What each symbol does to the objects:
vefo t vado
vefo z zibu
vefo x nago
vefo o zevi
vefo m gumo
vefo l zari
fase t popo
fase z tego
fase x dene
fase o migo
fase m medo
fase l vemo
dugo t tozu
dugo z nutu
dugo x roru
dugo o turi
dugo m tifi
dugo l govo
daze t vabe
daze z zari
daze x felo
daze o vado
daze m zevi
daze l nune
sibo t deta
sibo z kaso
sibo x taru
sibo o bevo
sibo m mudu
sibo l seta
deta t tasi
deta z bive
deta x seta
deta o tera
deta m tase
deta l nena
nago t zari
nago z boza
nago x zenu
nago o zibu
nago m gifu
nago l mudu
taru t seta
taru z muro
taru x dasi
taru o kaso
taru m ropa
taru l reri
dene t vemo
dene z puzi
dene x lanu
dene o tego
dene m tune
dene l kove
zari t belo
zari z felo
zari x mudu
zari o daze
zari m vefo
zari l tase
nebe t roru
nebe z nena
nebe x pevo
nebe o tasi
nebe m tera
nebe l lopa
tego t zuva
tego z dene
tego x puzi
tego o fase
tego m lopa
tego l tofu
nune t muro
nune z tase
nune x bevo
nune o belo
nune m daze
nune l tera
vado t ropa
vado z daze
vado x zari
vado o ganu
vado m veri
vado l belo
kima t zibu
kima z nadu
kima x vumo
kima o gifu
kima m tofu
kima l boza
nadu t nago
nadu z vumo
nadu x veri
nadu o kima
nadu m kove
nadu l zenu
meza t zevi
meza z gifu
meza x kima
meza o gumo
meza m zuva
meza l zibu
nudo t nadu
nudo z ginu
nudo x gumo
nudo o keni
nudo m lanu
nudo l veri
veri t zenu
veri z zevi
veri x vefo
veri o vumo
veri m nudo
veri l vado
reri t turi
reri z meti
reri x tasi
reri o tifi
reri m taru
reri l nutu
tune t fase
tune z tozu
tune x sufi
tune o lopa
tune m nena
tune l dene
bevo t tera
bevo z sibo
bevo x kaso
bevo o tase
bevo m felo
bevo l bive
kofu t bevo
kofu z ropa
kofu x vabe
kofu o mudu
kofu m boza
kofu l kaso
zevi t ganu
zevi z vefo
zevi x zibu
zevi o veri
zevi m ginu
zevi l daze
puzi t tofu
puzi z lanu
puzi x fike
puzi o dene
puzi m tozu
puzi l keni
kaso t bive
kaso z taru
kaso x muro
kaso o sibo
kaso m kofu
kaso l tifi
felo t nune
felo z mudu
felo x kofu
felo o zari
felo m zibu
felo l bevo
meti t dugo
meti z tasi
meti x nebe
meti o reri
meti m muro
meti l roru
govo t puzi
govo z tare
govo x migo
govo o sufi
govo m dugo
govo l fike
mudu t tase
mudu z kofu
mudu x ropa
mudu o felo
mudu m nago
mudu l sibo
medo t tare
medo z lopa
medo x tune
medo o roru
medo m tasi
medo l fase
popo t nudo
popo z zuva
popo x vemo
popo o fike
popo m tare
popo l gumo
tare t lanu
tare z migo
tare x fase
tare o govo
tare m nutu
tare l popo
tase t dasi
tase z bevo
tase x sibo
tase o nune
tase m zari
tase l deta
vumo t boza
vumo z veri
vumo x zevi
vumo o nadu
vumo m keni
vumo l ganu
fike t keni
fike z popo
fike x zuva
fike o lanu
fike m govo
fike l ginu
gifu t vefo
gifu z kima
gifu x nadu
gifu o meza
gifu m vemo
gifu l nago
kove t gifu
kove z keni
kove x nudo
kove o tofu
kove m dene
kove l nadu
gumo t veri
gumo z meza
gumo x gifu
gumo o ginu
gumo m popo
gumo l vefo
ginu t vumo
ginu z gumo
ginu x meza
ginu o nudo
ginu m fike
ginu l zevi
vemo t gumo
vemo z tofu
vemo x kove
vemo o zuva
vemo m fase
vemo l gifu
muro t tifi
muro z dasi
muro x tera
muro o taru
muro m vabe
muro l meti
keni t kima
keni z nudo
keni x ginu
keni o kove
keni m puzi
keni l vumo
bive t nebe
bive z seta
bive x tifi
bive o deta
bive m bevo
bive l pevo
tozu t tego
tozu z sufi
tozu x govo
tozu o tune
tozu m pevo
tozu l puzi
dasi t reri
dasi z tera
dasi x deta
dasi o muro
dasi m belo
dasi l tasi
tofu t meza
tofu z kove
tofu x keni
tofu o vemo
tofu m tego
tofu l kima
sufi t dene
sufi z govo
sufi x tare
sufi o tozu
sufi m turi
sufi l lanu
belo t taru
belo z nune
belo x tase
belo o vabe
belo m vado
belo l dasi
migo t fike
migo z fase
migo x tego
migo o tare
migo m roru
migo l zuva
seta t nena
seta z tifi
seta x reri
seta o bive
seta m sibo
seta l turi
lopa t migo
lopa z tune
lopa x tozu
lopa o medo
lopa m nebe
lopa l tego
vabe t kaso
vabe z belo
vabe x nune
vabe o ropa
vabe m ganu
vabe l muro
roru t govo
roru z medo
roru x lopa
roru o nutu
roru m meti
roru l migo
ganu t kofu
ganu z vado
ganu x daze
ganu o zenu
ganu m vumo
ganu l vabe
ropa t sibo
ropa z vabe
ropa x belo
ropa o kofu
ropa m zenu
ropa l taru
nena t medo
nena z pevo
nena x turi
nena o nebe
nena m deta
nena l tune
pevo t lopa
pevo z turi
pevo x dugo
pevo o nena
pevo m bive
pevo l tozu
zuva t ginu
zuva z vemo
zuva x tofu
zuva o popo
zuva m migo
zuva l meza
tasi t nutu
tasi z nebe
tasi x nena
tasi o meti
tasi m dasi
tasi l medo
zenu t mudu
zenu z ganu
zenu x vado
zenu o boza
zenu m nadu
zenu l ropa
turi t tune
turi z dugo
turi x nutu
turi o pevo
turi m seta
turi l sufi
lanu t kove
lanu z fike
lanu x popo
lanu o puzi
lanu m sufi
lanu l nudo
tifi t pevo
tifi z reri
tifi x meti
tifi o seta
tifi m kaso
tifi l dugo
boza t felo
boza z zenu
boza x ganu
boza o nago
boza m kima
boza l kofu
nutu t sufi
nutu z roru
nutu x medo
nutu o dugo
nutu m reri
nutu l tare
zibu t daze
zibu z nago
zibu x boza
zibu o vefo
zibu m meza
zibu l felo
tera t meti
tera z deta
tera x bive
tera o dasi
tera m nune
tera l nebe

In the rows, 141 stands for zero.

The rows follow the links: the fewer symbols apart two objects are, the more alike their rows tend to be.

Rows of some objects; one shown again gets a slightly different row:
dene: [ 104  166  159  155  174  116  161  127  115  109  149  153  149  138  140  116  139  138   91   68  125  229   83  158   95   91  203  226   77  152  210  173  147  164   60  205  151  234  153  191  144  122  117   61  155  139   51   80  109  110  238  156  110  196  161  244  147  117  200   64   23  208]
dugo: [ 107  128  127  235  241  126  137  203   79  180  173   49   80   82  161  193   74  144  103   55   80  175  109  158  140   91  220   54  140  188  192  186  186  106  125  149  110  186  138  227   53  193   97  118  111  227  147  151  141  129   91  149  143  209   82  118   73   88  203  156   93  152]
ginu: [ 122  172  153   95  115   95  134  127  207  111   72  195  238  207  128   77  143  171  136  153  178  209  146  128  120  159   84  245   98  112  153  136   50  156   87  156  145  228  141   79  269   91  152  165  200   92  142   78   96  180  251  106   94  122  147  177  170   97   98  105   46  180]
nago: [ 138  111  141   53   68  106   86   85  247  134   67  190  198  219  113  119  229  168  123  250  163  119  184  111  155  234   30  136  118  152  127  124  105   68  139  115  163   85  147   83  236   89  137  166  148   81  216  171  179  154  156  133  133   77  127  117  196  155   76  155  178  101]
reri: [ 184  126  122  219  221  153  154  210   79  182  205   99   99   62  182  191   46  127  171   91  133  110  146  156  184  149  199   40  242  142  118  162  160  170  227  118   96  122  128  179   44  181  162  202  148  213  121  164  132  185   39  108  174  161  102   56   79  120  130  196  192  123]
veri: [ 117  137  157   59   60  120   93   85  234  135   36  183  206  238  136  122  149  198  125  245  138  146  184   93  133  159   37  196   71  139  126  131   99  138  158  130  145  149  108  101  237   84  114  152  145   77  262  143  173  164  187  133   83   75  136  139  159  130   51  146  131  119]
tego: [ 103  161  154  162  192  103  155  132  112  112  162  150  147  136  140  112  149  138   88   61  129  234   66  156   97  108  209  206   81  159  220  175  155  143   54  200  149  234  160  188  139  122  121   64  158  144   35   82  108  112  228  153  117  202  156  242  146  118  204   63   23  208]
vemo: [ 138  181  158   98  120  114  147   76  159  101  122  224  211  181  161   97   99  162  108  138  156  221  108  122  110  125  151  269  100  120  173  171  119  222  144  205  124  223  113  159  181   63  141  114  207   87   84   72  102  171  254  109   78  132  169  231  156  123   84   72   51  197]
turi: [ 113  119  125  247  250  124  141  220   78  185  181   48   81   72  157  180   79  137  114   43  101  169  121  160  143  113  214   46  161  178  187  178  175  104  122  137  118  181  149  205   67  204  111  138  121  231  141  151  136  137   91  137  155  211   80  101   70   87  204  170   94  145]
muro: [ 183  155  132  198  136  229  206  221   89  164  192   83   78   83  136  164  122  101  238  108  168   49  170  173  164  106  163   93  213   99   67   83  140  168  181   86  145   85  164   86   94  238  185  204  115  189  154  166  132  130   54  166  214  144  158   75  119  177  189  197  234  111]
tare: [ 122  137  137  163  226   78  130  119  106  119  187  156  135  107  152  129  147  130   52   65  121  237   65  158  119  161  221  151  129  180  231  210  187  123   86  211  141  206  153  226  105  107  116   68  164  154    5  105  116  129  193  127  131  200  128  221  142  116  186   77   50  194]
nutu: [ 103  122  132  232  235  126  136  189   76  176  172   60   77   88  166  191   69  149   95   54   72  180  107  151  134   86  227   71  123  190  198  186  198  119  132  155  109  192  129  234   49  187   88  100  103  219  146  152  150  125   98  151  135  208   90  131   67   94  196  147   88  156]
keni: [ 134  178  150   87  131   92  134  108  191  104  100  208  239  197  141   78  134  163  117  153  181  223  133  131  119  166  111  252  125  116  156  156   71  179  108  174  139  226  133  104  238   65  149  157  216   80   98   75   95  190  256   92   95  124  157  192  169  107   82   92   48  191]
vabe: [ 189  126  142   94   66  213  152  106  142  137  167  170   95  133  129  159  214  108  197  218  168   30  171  144  171  169  106  112  187  118   74   96  168  143  205  110  166    9  149  104  110  161  179  158  101  117  157  204  188  118   68  180  201   92  183  119  184  231  130  167  297   90]
sibo: [ 201  142  125  159  128  213  186  195  114  147  201  125   99   87  125  154  190   85  233  141  195   37  170  177  175  165  149   86  240  100   64   81  141  140  162   85  167   49  179   75  117  205  204  204  128  169  106  171  134  133   64  156  228  132  167   86  162  203  179  189  261  104]

Each walk starts at a row. The symbols on each line, taken left to right, move it on to the next object.
Answer with the object's row; about right is enough.
---
[ 107  167  157   96   90  105  143  131  212  124   45  172  235  218  119   84  143  184  136  171  166  193  172  120  115  138   70  236   75  118  138  118   53  142   79  142  149  219  134   62  277  112  134  172  182   92  207   90  113  165  240  124   83  116  143  163  162   98  106  122   57  164]
t m l z x m t	[ 133  120  151   45   63  107   87   72  241  133   57  192  203  229  132  124  189  183  118  261  147  131  188   94  150  201   30  163   97  145  124  137  107  104  162  127  147  110  124   99  232   85  130  160  143   73  241  161  181  163  169  126   99   72  129  130  183  149   49  151  161  114]
x l o x l z z z	[ 183  157  136  204  140  229  205  221   80  177  190   79   74   84  145  175   97  111  237  105  153   47  177  170  164   90  171   90  207  101   66   90  141  186  190   82  137   90  152  104   85  236  181  197  113  192  163  179  132  131   52  163  197  147  158   68  110  170  180  196  227  118]
---
[ 183  138  123  209  211  173  163  202   73  182  207   93   91   66  182  189   38  125  182  102  132   97  149  156  179  136  200   52  241  134  111  151  167  184  237  112  103  117  125  175   44  187  168  201  142  210  139  173  129  180   38  111  171  148  108   60   81  132  125  201  206  115]
z z l o t o l z	[ 109  183  167  133  144  135  161  104  115  104  134  173  160  156  153  115  110  151   97   90  127  229   90  139   89   69  190  258   61  139  189  165  153  204   91  210  143  239  129  178  146  108  117   62  162  113   79   78  113  119  248  155   86  175  179  249  143  125  159   61   33  206]
m z o t l	[ 141  181  155   84  127   96  136   96  174  102  108  222  230  193  148   80  127  167  113  147  173  226  118  130  116  159  124  260  116  118  162  155   90  202  124  191  133  223  120  131  219   62  155  144  216   78   87   77   88  183  258   92   82  127  163  202  170  106   78   89   47  187]
---
[  95  158  160   87   72  117  122  120  224  133   38  161  216  234  126   98  134  194  138  198  147  175  184  111  117  125   52  232   53  126  130  119   70  143  113  129  149  204  123   74  269  112  113  163  157   82  247  109  134  157  224  140   80  111  145  152  156  107   85  134   81  150]
l o l o z x	[ 182  125  148   95   56  207  150  107  155  138  155  162  100  147  126  163  215  119  193  224  157   28  171  140  166  152  107  123  169  126   74   88  169  141  198  109  171   12  149  106  115  160  172  145   89  113  177  204  196  113   74  186  184   93  189  128  181  229  130  171  288   86]
x l l z t	[ 108  122  136  217  230  121  130  168   75  171  175   78   77   90  173  193   64  153   81   64   68  188   95  143  132   85  228   78  118  193  202  200  206  128  139  176  109  190  125  255   38  167   86   83  107  209  135  146  157  119  107  156  123  209   94  146   71  102  188  136   84  155]
---
[ 172  126  148   86   49  212  146  103  162  140  143  153  102  158  122  160  223  121  190  232  153   31  183  130  159  146   87  125  142  128   80   86  169  132  180  112  172   12  150   99  124  167  158  129   84  107  198  205  195   98   80  202  188   99  186  127  181  231  142  161  280   82]
o o l t z l z	[ 130  120  117  249  255  123  138  230   84  188  190   53   89   69  160  181   82  138  119   49  105  161  120  164  155  130  212   42  178  177  174  176  169   98  121  127  113  176  150  191   70  198  123  150  129  236  126  148  124  147   82  128  163  201   75   84   79   88  199  177  108  147]
x z l m x	[ 111  123  143  211  233  113  123  148   81  166  178   92   78   95  178  189   75  154   74   74   71  194   89  143  128   90  232   86  120  188  215  206  214  134  149  182  106  191  114  269   33  157   85   75  111  196  123  145  157  124  115  151  121  203   95  158   78  104  175  127   86  158]
---
[ 111  148  159   66   59  118  109   92  233  133   32  171  214  240  130  115  134  205  130  234  141  154  189   94  131  136   42  209   64  133  124  127   90  142  147  134  151  162  110   94  243  103  112  153  145   75  274  132  169  160  200  128   77   90  134  146  158  119   59  147  116  128]
l m l l o m	[ 136  107  137   66   73  119   97  109  238  136   79  166  177  206   95  121  266  149  144  242  166  103  188  129  156  230   31  116  124  152  125  106  112   45  106   96  182   65  174   60  242  117  146  168  125   98  209  171  179  134  144  158  160   91  139  116  200  169  121  158  186   94]
t x t o t z z	[ 185  147  132  208  174  207  178  211   69  177  203   89   81   73  173  195   48  123  205  104  140   75  163  154  167   99  187   78  218  116   86  127  162  196  235  105  106  106  119  159   45  201  167  199  124  196  166  180  136  165   42  130  174  152  137   68   82  150  134  204  219  112]
---
[ 100  151  161   80   66  120  116  101  223  136   34  169  215  235  129  107  132  201  139  212  140  161  181  100  125  129   45  220   46  128  120  123   79  146  130  125  147  181  116   92  251  107  115  152  148   77  271  125  152  160  209  136   77   96  138  153  151  112   69  138   93  138]
m z m l z x	[ 108  167  152  100  102   99  136  135  209  116   62  180  237  212  123   79  148  175  139  157  171  203  157  127  121  148   71  247   88  121  141  125   52  151   76  144  152  227  144   68  272   99  141  173  196   87  178   81  100  172  247  113   90  125  147  168  168   95   99  120   43  177]
m l o x x l	[ 132  111  136   61   76  108   91   95  242  140   72  180  187  217  109  114  249  160  134  247  170  111  185  117  156  234   24  130  129  155  117  117  103   54  120  114  174   76  156   70  244  103  137  164  141   91  209  170  180  142  153  140  145   74  133  115  198  164  100  158  187  102]
---
[ 203  134  129  114   94  205  162  135  137  138  192  165  100  112  126  153  215   92  213  190  187   38  164  157  179  186  125  100  229  114   77   97  152  148  194  106  164   16  164   86  106  171  204  180  121  134  112  194  165  132   65  162  215  102  182  107  182  224  140  175  292   93]
m x z x t m	[ 158  120  147   91   38  206  145  108  169  132  124  149  103  173  117  156  234  127  192  235  147   37  181  135  149  144   81  123  122  129   85   87  162  114  167   99  184   12  156   89  142  168  152  129   83  103  217  202  205   91   90  199  178   93  181  133  177  222  146  166  271   86]
l l z x x	[ 153  116  108  237  254  119  141  233   80  189  195   69   97   61  156  184   75  126  140   55  130  151  134  161  172  156  207   25  224  167  155  177  155  115  157  123  109  161  148  181   65  186  144  191  147  231  111  158  118  172   65  105  176  187   78   66   81   93  179  188  137  132]
